Below is a small trained network, with its code and all its weights. Each question gives an input and a class and asks what happens when units are switched off, that is, made to give their printed mean instead of their output.

import numpy as np


def w(rows, s, z=0):
    codes = np.array(rows[::2]) - 128.0
    scale = np.full(codes.shape[1], s)
    scale[-1] = z or s
    return codes * scale


def f(y):
    return y / 2 * (1 + np.tanh(0.7978845608 * (y + 0.044715 * y**3)))


def log_softmax(a):
    a = a - a.max(-1, keepdims=True)
    return a - np.log(np.exp(a).sum(-1, keepdims=True))


def net(x, mask):
    res = np.array(x, float).reshape(1, 8) / 4 @ E
    y = f(res @ A[0][:, :-1].T + A[0][:, -1])
    res = res + np.where(mask, y, B[0][:, -1]) @ B[0][:, :-1]
    return log_softmax(res[-1] @ U[:, :-1].T + U[:, -1])


A, B = {}, {}
E = w([
[96,252,234,220,209,24,76],'x0',
[142,130,133,141,116,123,137],'x1',
[123,127,125,125,129,126,128],'x2',
[251,177,213,18,206,174,172],'x3',
[131,129,122,136,130,129,133],'x4',
[115,134,127,115,128,134,122],'x5',
[214,225,15,76,78,26,26],'x6',
[123,130,121,128,137,135,122],'x7',
],0.011)
A[0] = w([
[131,78,92,80,123,198,165,63],'n1',
[207,147,167,60,115,177,122,189],'n2',
[68,183,229,187,183,114,110,2],'n3',
[36,86,94,213,104,106,63,176],'n4',
[218,89,145,69,173,185,134,140],'n5',
[173,68,90,105,80,213,142,89],'n6',
[222,152,9,73,78,115,61,116],'n7',
[44,42,62,181,46,148,118,186],'n8',
[214,158,205,61,190,173,177,138],'n9',
[63,48,172,149,149,212,191,102],'n10',
[92,41,193,164,153,248,232,89],'n11',
[133,62,41,70,67,217,131,81],'n12',
[145,120,184,66,198,200,137,170],'n13',
[145,16,95,91,113,179,151,70],'n14',
],0.012,0.0051)
B[0] = w([
[162,203,188,189,124,103,95,191],'n1',
[90,112,47,124,164,154,165,200],'n2',
[200,171,199,157,212,77,89,198],'n3',
[135,92,65,168,136,195,195,214],'n4',
[74,121,68,127,131,174,225,200],'n5',
[165,186,167,180,186,110,132,206],'n6',
[43,93,190,13,39,55,67,254],'n7',
[64,129,59,144,128,196,252,241],'n8',
[109,115,38,181,120,206,172,226],'n9',
[120,76,143,41,76,81,92,212],'n10',
[77,71,168,35,56,84,54,235],'n11',
[193,146,161,176,206,117,117,235],'n12',
[115,119,76,147,137,157,125,196],'n13',
[183,162,172,211,181,86,85,207],'n14',
],0.012,0.025)
U = w([
[68,75,52,189,122,217,205,246],'0',
[86,65,194,31,38,69,23,2],'1',
[207,220,223,254,218,56,66,133],'2',
],0.014,0.0028)

Each question gives the input, the list of numbers given to net, and the class t.
The units are the neurons (one row each of A and B). Each row of codes is followed by its name. A weight is (code - 128) times the scale printed after its matrix; where a second scale follows, it is the last column's (A, B and U).
mask holds one flag per neuron, in row order. A switched-off neuron (its flag False) gives its mean, the last column of its row in B, instead of its output. The means were averaged over made-up inputs and are rounded, as every weight is.
A unit's drop is (log p(t) with every unit on - log p(t) with that unit switched off) / (log p(t) with every unit on - log p(t) with every unit switched off).
The circuit of an input: a set's keep is (log p(t) with only the set's units on - log p(t) with every unit switched off) / (log p(t) with every unit on - log p(t) with every unit switched off). Starting from the 12 units with the biggest drops (on a tie, the unit counted first), units are removed one at a time, each time the one whose removal leaves the highest keep (on an exact tie, the one counted first), for as long as the keep stays at least 0.8.
circuit, biggest first: the units of the circuit, biggest drop first
top k neurons: the k neurons with the biggest drops, biggest first
drop when u is switched off: that unit's drop, to one decimal
input [7,-3,-6,-4,5,7,-4,2], class 2: circuit, biggest first => [n3]
input [7,-1,3,-6,-6,2,-8,-7], class 1: top 2 neurons => [n11 n10]
input [-4,-5,-2,-1,6,3,-4,5], class 1: top 3 neurons => [n11 n10 n3]
input [6,6,2,4,-7,-2,6,-7], class 1: top 2 neurons => [n12 n14]
input [-6,-8,7,-5,-6,7,-3,7], class 2: top 2 neurons => [n14 n12]
input [-8,-5,0,-4,-2,2,-5,8], class 2: top 2 neurons => [n14 n12]
input [4,-4,-2,-3,-1,-4,4,-8], class 1: top 4 neurons => [n12 n8 n14 n6]
input [6,6,-4,-6,-1,-8,4,2], class 0: top 3 neurons => [n4 n14 n12]
input [-5,2,3,-1,0,-4,-5,-3], class 1: top 2 neurons => [n11 n10]
input [-5,-4,0,2,8,6,-4,8], class 2: top 2 neurons => [n7 n14]
input [-8,-6,8,3,-8,-1,8,-5], class 1: top 2 neurons => [n7 n3]
input [4,5,8,3,-7,6,-4,-5], class 1: drop when n1 is switched off => 0.4
input [5,6,6,6,7,-7,-1,-1], class 0: drop when n9 is switched off => 1.4
input [-6,-3,6,2,4,-8,2,0], class 2: drop when n13 is switched off => 0.0
input [-7,1,-3,-5,-4,5,5,-6], class 2: circuit, biggest first => [n12]
